(in the rows, 128 means zero)
Each row of numbers belongs to one of the objects below and depends on some of the facts about them. Some rows are named. Which object is each other row?

Some facts about the objects:
β: refers to; ρ: belongs to class; μ: is of sort
{q_525, q_670, q_289, q_573} β q_250
{q_525, q_670} β q_583
{q_262, q_712, q_748} β q_269
{q_262, q_941, q_937, q_64, q_617, q_804} β q_573
{q_423} β q_673
{q_543} β q_87
{q_66, q_981, q_673, q_977, q_401, q_712, q_765, q_120, q_438} β q_220
{q_269, q_921, q_528, q_289} β q_120
{q_972, q_617, q_312, q_120, q_594} β q_962
{q_523} β q_594
{q_670, q_617} β q_290
{q_454, q_653, q_312} β q_977
{q_657, q_937} β q_892
{q_420, q_112, q_712} β q_653
{q_673, q_87} β q_35
{q_937} β q_972
{q_937, q_289, q_842} β q_312
{q_401} β q_129
{q_748, q_594} β q_183
{q_46, q_37, q_35} β q_227
{q_46} β q_837
{q_46} β q_112
{q_884, q_289} β q_888
{q_884} β q_66
{q_842} β q_810
{q_393} β q_670
{q_612} β q_765
{q_612} β q_712
{q_804, q_810} β q_64
{q_810, q_892} β q_413
{q_92} β q_420
{q_217} β q_46
{q_606} β q_947
{q_438} β q_528
{q_648, q_220, q_569, q_525, q_960, q_262, q_972, q_981, q_73, q_941, q_300, q_599, q_528, q_782, q_937, q_483, q_748, q_653, q_37, q_558, q_289, q_590, q_64, q_845, q_214, q_906, q_617, q_346, q_612, q_804, q_349, q_594, q_217, q_413, q_824, q_250} ρ 538
{q_290, q_577, q_276, q_539, q_670, q_454, q_977, q_275, q_227, q_112, q_712, q_105, q_812, q_962, q_202, q_842, q_974, q_837, q_92} ρ 683
{q_183, q_63, q_543, q_134, q_523, q_921, q_420, q_888, q_673, q_731, q_401, q_46, q_129, q_884, q_765, q_744, q_434, q_404, q_846, q_312, q_810, q_87} ρ 842
{q_595, q_894, q_152, q_111, q_492, q_980, q_393, q_100, q_38} ρ 627
{q_423, q_66, q_269, q_583, q_657, q_295, q_228, q_947, q_354, q_122, q_14, q_51, q_120, q_258, q_35, q_563, q_606, q_438, q_892, q_573} ρ 637
[q_648, q_262, q_977, q_228, q_892, q_100] μ e
[q_290, q_492] μ m
[q_220, q_454, q_947, q_842, q_612, q_810, q_594] μ b
[q_183, q_525, q_528, q_731, q_712, q_483, q_14, q_38] μ g
[q_595, q_134, q_765, q_346, q_974] μ i
[q_152, q_275, q_129, q_434, q_51] μ h
[q_577, q_423, q_670, q_420, q_846, q_617] μ a
[q_63, q_300, q_122, q_120, q_250] μ p
[q_539, q_972, q_941, q_921, q_112, q_289, q_906, q_804, q_258] μ c
[q_960, q_748, q_354, q_312, q_92] μ o
[q_111, q_202, q_590, q_64] μ k
[q_583, q_393, q_349, q_87] μ j
[q_888, q_573] μ n
[q_401, q_105, q_404] μ d
[q_37, q_35] μ l
[q_558, q_563, q_413] μ f

Some objects and their rows:
[136 116 109  89 110 134 116 151  88 104 122 110 148 133 119  93 142 121
 109 148 136 120 105 115 118 148  89 112 138 124 131 115 131 150 113  92
 124 137 148 111 120]: q_276
[114 125 100  81 119 106 101 181  90 140 142 124 244 145 136  85 143 137
 124 117 159 115 157 111  95 140 115 104 139 114 109 117 120 183 124  53
 132 152 154  87 128]: q_64
[152 107 130  86 129 166 144 109 102  97 124 128 152 128 121 110 137 112
  81 111 128 170  89 147 178 113 137  70 173 101 113 137 118  94 160  94
 126 156 170 107 141]: q_765
[138 132  26 103 123 147 151 179  96  83 144 110 164 121 150  88 141 124
 121  94 163 128 157 128 111 121  99  98 136 127 132 109 125 148 158  71
 138 125 147 104  98]: q_653
[168 135 122  93 126 166 169 131 183 100 130 102 100 128 159 103 119 106
  95 111 106 160 120 190  97 109 138  85 153 126 152 154  96  92 135  99
 123 152 155  90 149]: q_420
[140 118  90  96  95 131 120 172 154 115 130 109 151 140 143  84 171 116
  99 113 121 107 113 173 148 118 119  94 139 133 123 106 154 121 143  81
 127 158 147  99 112]: q_92
[135 116 102  91 104 132 117 150  90 101 122 112 142 131 119  95 142 124
 112 149 137 120 108 111 122 150  90 115 135 128 132 108 139 155 117  89
 125 138 147 106 122]: q_837
[159 127  99 103 122 139 157 117 104  98 130 126 142 145 122  87 104 131
 135 150 148 151 139  86  95 122 100 106 156 121 140 129 102 177 144  84
 110 148 161 115 144]: q_892
[133 111  83  95 116 142 139 148 128 107 135 124 183 137 134  86 135 142
 128 139 165 133 119  83 124 124 112 108 143 126 130 109 114 139 130  82
 133 151 152 106 124]: q_657
[141  91  87  99 122 130 120 149 103  90 134 119 189 138 114  86 122 146
 145 113 172 123 114  73 157 110 104  89 159 108 127  81 148  92 148 104
 136 172 154 117 110]: q_120
[131 127  76  85 123 128 115 177  74 111 124 115 211 117 131  82 139 145
 109 130 143  92 134 133 107 131  98 109 142 127 121  90 144 138  96  78
 132 139 149 107 125]: q_590
[155 114 131  75 138 161 155 100 109 101 105 119 118 123 124 107 140 117
  97 155 117 167  80 136  90 133 129  86 159 119 140 134  93 114 121 103
 120 137 162 109 160]: q_434
[137 119  78  94 121 152 134 151 165 116 126 115 191 123 144  80 168 143
 103 133 130 102  93 137 139 116 131  93 143 137 118 106 125 108 102  92
 136 149 151 126 123]: q_354
[121 101 143  74 133 158 131 133  57 110 113 127 175 113 122 108 144 140
  91 135 139 131  70 103 125 117 119 100 159 117 128  96 115 125 105  79
 139 130 157  82 154]: q_63
[157 144 129  83 131 125 130 166  99 118 125 117 157 132 123 108 102 110
 118 125 129 128 165 167  73 132 100 105 136 105 135 106 146 121 104  74
 121 137 151  85 142]: q_393
[168 142  79  89 126 130 134 159 187 110 131  95 146 143 140  80 115 102
 130 127 120 145 175 188  54 147 133  89 141 121 137 158 113 117 131 112
 111 167 155 131 133]: q_617
[139 119  71  82 125 126 125 160  98 102 119 114 183 121 126  89 140 134
 120 141 149 121 133 131  94 148  97 107 133 127 127 113 126 135 104  79
 131 132 151 121 125]: q_73

Name these rows:
No name comes twice in this set of rows, the named rows included.
[178 121  91  97 121 127 122 163 186 105 124 114 155 148 128  79 113 123
 127 133 117 116 152 218  81 109 119  90 148 123 138  89 172  68 129 105
 108 187 155 124 142] | q_528
[152 107 147  75 124 160 141 121 137  95 129 117 125 121 125 115 119 110
 103 132 135 178 107 123 150 139 133  81 153 107 133 153 105  74 139  94
 135 149 163 111 141] | q_401
[156 134  56  94 128 140 142 143 104 100 113 119 168 130 126  85 151 121
 104 146 121 117 129 156  82 123 109  92 151 129 122 103 129 142 126  89
 112 141 159 132 139] | q_346
[132 135 116  76 134 122 114 179  58 126 115 118 201 115 122 104 145 124
 101 120 130 101 123 159 104 127 101 105 136 112 120  66 156 118  91  67
 135 130 147  82 127] | q_111
[161 128  94  91 120 134 132 122 117  98 115 106 102 143 112  93 138 106
 109 160 113 143 119 149  94 152  99 100 144 125 140 131 121 152 129 110
 107 143 154 126 131] | q_275
[161 142  73  91 134 137 144 131  74  90 115 121 153 131 109  90 111 122
 125 155 133 138 153 117  58 144  89 103 151 121 139 126 115 160 118  94
 108 137 160 130 142] | q_648
[142 120  74  84 112 131 120 163 120  86 138 121 177 123 123  92 131 122
 121 118 160 135 154 111 146 150  99  93 137 106 114 127 138 104 147  78
 138 150 156 134  95] | q_981
[165 139  98 111  99 143 129 147 153  99 140 105 122 141 135  88 117 103
 100 106  98 131 143 201 152 120 115  92 149 119 127 141 155 114 155  99
 113 171 153 116 111] | q_712
[171 136 125  96 101 129 125 141 195 118 131  95  99 156 132  86 110  97
 117 147 102 142 143 181  86 146 124 101 140 124 142 160 131 129 129 107
 104 174 152 113 131] | q_670
[159 146  96  86 124 141 127 155 104 104 126 110 170 117 124  88 103 132
 119 143 128 112 157 142  71 146  90 112 139 121 136 131 130 140  87  93
 121 141 153 123 139] | q_349
[129 115  88  91 125 145 135 141  90 106 121 124 192 123 129  85 142 153
 119 144 155 109 100  74 123 122 101 108 148 129 127 102 118 148 105  85
 133 135 154 111 126] | q_122
[165 150 109  78 144 130 149 131  47 100 109 120 132 128 104 110 115 103
 118 151 121 152 140 144  61 148  96 104 147 106 138 114 124 148 108  84
 110 119 158 110 145] | q_100

Now the same objects, written a new way:
Some objects and their rows:
[126  88 126 116 143 121 138 131 134 139 115 150 127 121 140 130 148 129
 105 139  70 127 107 136 139 140 132 116 120 108 123 126 150 142  73 130
 127 123 118 128 109 139]: q_51
[156 109 105  72 141 153 127 146 161 167 113 156 139 151 182 140  92 137
 128 136 159 137 105 148 130 155  81 142  88 134 123 160  93 128 129 162
 201 155 159 123 112 167]: q_837
[176 105 114  71 156 109 141 157 150 144 129 160 129 151 173 164  78 132
 136 142 132 145 104 118 121 170  97 159 132 122 138 152 104 150 146 132
 181 132 109 108 105 138]: q_66
[145 123 116 121 193  84 129 133 162 160 142 173 137 139 154 135 122  85
 123 148 127 154 128 129 126 137 150 123 108 149 156 129 107 177 108 120
 164 136 157 103 118 142]: q_573
[157 125 139  76 141 130 150 165 141 152 141 149 134 147 115 107  55 113
 111 150  76 139 121 122 122 139 131 139 149 122  87 150 128 168 190 133
 143 104 121  64 117 142]: q_824
[144 109 140 108 141 125 136 138 111 136 132 139 117 142 113  99  98 111
 115 157  59 142 125 126 115 144 132 120 143 120  96 124 135 170 126 103
 118 103 113  57  99 162]: q_648
[118  82 124 121 142 128 134 123 146 156  99 146 124 112 164 143 154 145
  95 140  77 129 107 138 146 152 132 119 102  99 137 122 152 131  54 134
 161 134 129 147 109 143]: q_275
[126 108 134  83 160 110 152 141 125 139 141 154 140 130 100  97 113 113
 117 149  57 116 102 133 122 135 178 124 170 113  99 138 145 149 115 138
  89 108 129 106 121 112]: q_300
[201 132 102  94 121  93 143 153 124 156 147 153 143 132 149 152  87 135
 134 109 171 128 119 136 111 139  48 148  96 148  82 155 125 104 167 155
 147 125 152 131 128 168]: q_46
[184  80 126 114  94  82 134 147 102 182 142 149 152  74 110 174 124 129
 139  96 109 151 116 131  88 186  75 148 153 133 115 133 118 105 123 169
 174 101 104 164 130  79]: q_401
[164 111 151 115 132 133 133 153 130 137 119 134 126 144 119  99  90 127
  99 157  54 139 108 115 123 141 128 129 134 116  92 135 146 163 151 111
 124 107 114  51 104 140]: q_906
[141 101 146 108 142 120 148 135 111 145 136 155 107 145 125 121 124  96
 109 139  77 166 128 131 140 125  98 133 109 124 129 118 148 160 121 123
 128 122  94  98 118 185]: q_100
[159 113 104 125 104  96 147 130  72 160 154 151 140  98  77 139 131 102
 146 103 141 139 128 159  87 167  83 125 106 148 102 132 110 109  99 159
 142 131 155 168 132 162]: q_87
[127  92 133 112 139 114 136 127 124 148 118 156 128 119 138 123 130 125
 104 138  64 133 112 140 131 146 126 126 116 103 117 128 140 149  89 135
 149 117 121 118 107 140]: q_563
[186 131 112 104 122  98 151 163 122 154 136 161 150 120 149 161  90 141
 127 112 172 123 123 146 106 132  49 146  97 140  82 154 127 109 176 148
 147 121 154 130 117 171]: q_543
[162 131 142  72 143 134 147 169 145 151 136 153 129 148 116 118  48 117
 114 153  82 135 121 126 126 137 140 141 146 118  95 149 126 164 185 128
 135  96 129  59 113 140]: q_599
[145  52 154 111 109  88 106 114  66 143 126  86 118 112  83  89 168 112
 147 157  42 152 112 126  91 204 100 113 171  94 125  92 134 156  61  87
  89 107  86  96  90 120]: q_612

Name these rows:
No name comes twice in this set of rows, the named rows included.
[151  99 136 143  97 120 157 142 116 192 141 165 145  71  89 160 122 122
 101  94  84 150 131 144  97 164 100 135 131 146 110 135 129 110 117 188
 168 101 127 157 137  97] | q_404
[203 122 132 142 127  65 125 152 118 143 117 148 133 113 166 199 119 146
 121 106 117 128 125  92 108 161  63 147 110 135 137 122 144 136 139 111
 145 119 116 102 103 136] | q_921
[139  92 135 121 137 143 126 129 156 158  90 155 125 123 186 161 117 153
  93 146  95 135 115 139 147 146  98 131  96 109 137 135 143 141 101 130
 196 124 131 113  95 165] | q_539
[199 123 121  49 150 123 128 157 140 139 145 135 132 171 127 106  58 124
 142 142 110 150  94 113 109 170 124 152 159 137 124 143 105 175 175 130
 148 138 114  69 114 138] | q_653
[131  65 158 137 121  87 106 104  85 146 133 105 119 114  85  92 166 105
 131 156  20 163 116 114  86 194 115 108 165 113 144  81 133 170  56  79
 101 110  93  76  93 111] | q_594
[186  97 170  98 148  73 110 148 143 140 121 121 142 128 143 132 109 119
 136 177  89 147 111 101 115 156  85 135 152  95 113 125 143 160 163  84
 114  99 115  46  78 115] | q_289
[172 119 103 100 183 123 122 143 180 167 119 178 129 145 193 183  96 122
 117 127 132 158 113 117 134 173 132 147  98 146 177 142  95 171 113 139
 227 145 134 105 115 136] | q_962
[180 116 127  53 136 121 132 148 141 142 138 123 151 158 126  89  65 113
 144 157 131 140 104 138 115 136  91 138 139 121  74 158 111 143 186 128
 122 122 139  72 111 153] | q_217
[149  90  99  85 152 113 114 119 132 154 109 141 119 146 185 173 134 142
 145 132 127 144 117 125 125 191 100 142  99 126 165 119 107 150  64 114
 195 151 123 115 107 163] | q_977
[122  93 139 119 158  75 122 119 136 165 152 125 153 102  76  61 160  77
 132 158  75 155 121 136 102 163 178 104 175 141 118 115 118 160  86 129
  92 117 142 112 124  84] | q_64
[123  95 135 109 141 124 141 125 124 147 118 143 109 131 145 138 120 116
 114 139  80 134 128 145 129 147 118 124 105 121 124 125 138 160 101 113
 165 116 128  99 109 167] | q_228
[163  89 110  92 134 128 113 121 152 151  86 128 133 145 191 143 126 164
 128 134 131 134 103 126 130 173  68 142  98 110 144 138 120 138  96 127
 188 149 133 108  95 163] | q_112

The same objects again, as new rows of numbers:
Named rows:
[ 78 105 173 136 124 123 160 139 111 114 140  84 169 133 125 101 153 147
 131 113 116 152 120 143 144 130]: q_824
[ 76  91 159 101 116 105 136 147  87 124 141 129 216 129 111 109 169 150
 118 121  97 151 145 161 144 126]: q_612
[ 72 117 177 121 124 115 183 138  96 101 163  74 153 148 127  93 123 167
 126 114 136 171  75 134 144 144]: q_765
[ 87 150 136 146 104  92 185  84 117 110 151  80 153 161 124 156 127 113
  92 129 143 162  86 158 121 121]: q_712
[ 69  77 160  88 119 103 148 162  80 122 142 147 207 126 113 104 164 160
  96 127 104 148 152 154 147 123]: q_810
[ 80 122 180 140 122 114 158 135 110 115 144 102 166 131 127 108 149 142
 119 108 131 142 119 137 141 127]: q_657
[ 86 120 172  85 134 158 177 139  86 122 151  90 196 136 131  93 153 189
 115 106 134 146 130 149 117 112]: q_404
[ 68 102 172 182 124 123 164 150 124 115 129  73 126 124 132  86 150 145
 129  96 118 147  97 133 134 130]: q_590
[ 78 109 168  85 137 171 159 137  93 125 153  83 173 129 146  93 143 179
 116  83 136 139 114 137 127 104]: q_921
[ 82  98 193 124 123 117 160 142 120 105 160 102 177 128 126 118 143 143
 146 131 106 160 134 139 170 143]: q_960
[ 72  94 173 139 126 116 174 155 102 114 146  99 149 126 128  94 149 157
 118 111 123 150 122 140 146 130]: q_744
[ 80 129 154 207 112 126 179 101 146 102 148  92  86 148 139 146 126 110
 113 121 137 142 100 151 141 125]: q_577
[ 84 110 159 115 116  96 140 141  84 126 143 138 206 129 109 124 173 146
 106 125 115 141 149 161 145 123]: q_947
[ 78 102 176 145 123 122 160 143 111 114 140  86 166 129 127 101 154 149
 132 113 116 151 120 142 144 129]: q_73
[ 79  93 174 132 124 119 177 147 103 115 146 108 172 112 133  88 135 151
 109 105 111 151 120 139 148 128]: q_46
[ 77 106 177 131 124 118 162 138 113 115 140  89 179 126 127  99 147 144
 129 110 112 151 116 140 145 130]: q_217
[ 93 129 160  85 117  89 134 128  82 125 146 132 247 146 111 112 178 148
 107 128 122 147 152 158 136 123]: q_393

Name these rows:
No name comes twice in this set of rows, the named rows included.
[ 93 124 169 157 110 137 177  88 136 102 168 126 143 144 137 174 125 107
 124 138 121 145 135 154 158 135] | q_92
[ 99 165 156 117 120 179 173  76 114 117 154  94 158 160 139 161 149 151
 101 121 154 133 133 169 102 100] | q_105
[ 67  91 175 175 126 108 183 163 118 107 143  85 119 122 129  88 138 145
 120 103 118 153 101 131 154 136] | q_846
[ 63  94 177 131 121 167 109 144 100 123 165 133 156 120 139 136 146 153
 143  87 123 119 136 139 149 127] | q_120
[ 98 156 164 156 115 131 191  80 136 100 160  73 130 163 135 157 128 118
 110 134 149 155 109 152 141 122] | q_974
[ 76 114 181 187 120 110 169 137 122 109 143  90 129 129 129 100 136 125
 126 102 131 149  91 129 149 137] | q_423

The same objects again, as new rows of numbers:
Some objects and their rows:
[167 148 142 113 152 127 146 130 143 116  75 112 147 178 139 100 117 120
 116 114  91 114 162 130 128 130 182 126]: q_594
[141 139 155 120 133  79 137 130 127 105 141 124 116 149 129 128 135 117
 114 118 123 147 149 124 121 133 143 122]: q_214
[123 132 136 130 141 161 136 147 130 133 123 118 146 135 126  89 127 118
  99 124 146 144 150 124 143 150 118 129]: q_884
[118 142 145 120 125 161 148 141 157 107 106 103 136 131 141  98 117 128
 110 130 141 149 140 129 117 130 112  97]: q_275
[124 141 143 118 131 143 153 113 165 103 100  96 117 166 155  84 154 113
 127 116 128 118 148 146 116 106 215 103]: q_250
[120 152 158 110 122 142 140 147 142 114 105 113 148 166 104  88 154 120
 122 118 126 124 145 129 117 123 171 124]: q_289
[144 111 151 135 109  83  86 172 126 148 181 160 152  70  95 223  96 116
 110 118 168 175 151 111 107 165  44 175]: q_595
[143 140 161 121 139  85 135 129 131 104 147 121 115 142 131 125 135 114
 117 116 123 146 149 124 119 130 137 122]: q_845
[139 127 141 116 131 135 118 146 172  97  69 108 152 120 136 117 145 108
 115 117 138 117 171 155 139  95 171 135]: q_583
[141 123 170 139 132  78  95 170 103 141 181 148 123  91  89 173 114  97
  97 118 171 173 162 109 136 153  36 176]: q_134
[167 130 147 130 154  87 135 120 129 112 129 134 106 143 155 167 128  96
 119 113 114 128 176 132 127 123 179 157]: q_590
[125 147 172 111 122  84 139 141 139 104 134 110 125 137 110  90 149 126
 116 119 134 149 133 127 112 129 129 106]: q_413
[105 135 132 120 131 127 141 132 171  98  99 100 142 122 144  89 141 118
 123 127 130 123 150 154 142  98 202  89]: q_122
[123 138 142 122 127  96 138 151 128 118 132 126 160 126 109 145 135 123
 103 131 124 142 152 128 146 136 134 110]: q_606
[162 140 154  85 141 149 143 145 146  84  24 113 170 207 142  62 147 142
  99 128  93 130 163 130 116 126 129 147]: q_37
[131 151 155 123 128 111 140 146 121 120 153 129 127 148 101 131 140 122
 120 123 129 138 147 120 125 142 153 130]: q_748
[110 133 132 140 134 114 129 148 136 123 163 137 138 122 108 177 147 110
 117 134 152 132 161 136 155 122 194 133]: q_423

Rows to name:
No name comes twice in this set of rows, the named rows included.
[150 126 121 115 150 210 154 132 142 128  72 105 151 157 172  69 128 122
  95 118 125 121 163 136 145 133 148 133] | q_810
[111 136 158 112 116  94 130 158 146 103 130 107 148 106 103 115 143 126
 111 125 141 154 138 136 133 123 110  89] | q_563
[159 126 133 114 137 109 138 133 154  96  77 109 153 118 158 124 122 119
  99 123 104 130 168 146 144 112 157 111] | q_947
[ 96 135 126 124 144 174 146 122 170 123  88  90 132 133 164  39 135 109
 121 119 148 123 151 148 134 117 180 103] | q_63
[166 144 139 114 147 150 151 121 141 103  74 117 141 175 155 112 136 125
 108 121 100 121 159 131 129 130 187 131] | q_612
[125 121 112 115 127 211 114 149 187 136  59 121 187 127 150 115 121 128
 124 120 157 112 156 147 114 123 184 157] | q_393
[114 140 143 125 120 113 145 172 128 124 125 134 164 114  90 128 118 112
 111 129 108 139 158 128 143 140 151 107] | q_269
[116 132 154 111 118 118 124 154 162 104 103 105 150 115 118 100 144 116
 115 124 138 139 147 145 137 108 138 107] | q_258
[116 120 127 113 112 141 130 140 167 131 109 111 164  95 153 108 104 134
 119 125 148 152 131 136 103 147 121 103] | q_152
[ 92 134 133 120 149 131 141 139 125 131 132 122 152 157 130  89 131 126
 107 134 144 148 156 126 142 154 123 133] | q_46
[129 146 163 111 131 113 127 134 152 102 109 108 125 146 126  97 147 118
 124 116 135 136 146 136 115 116 152 121] | q_906

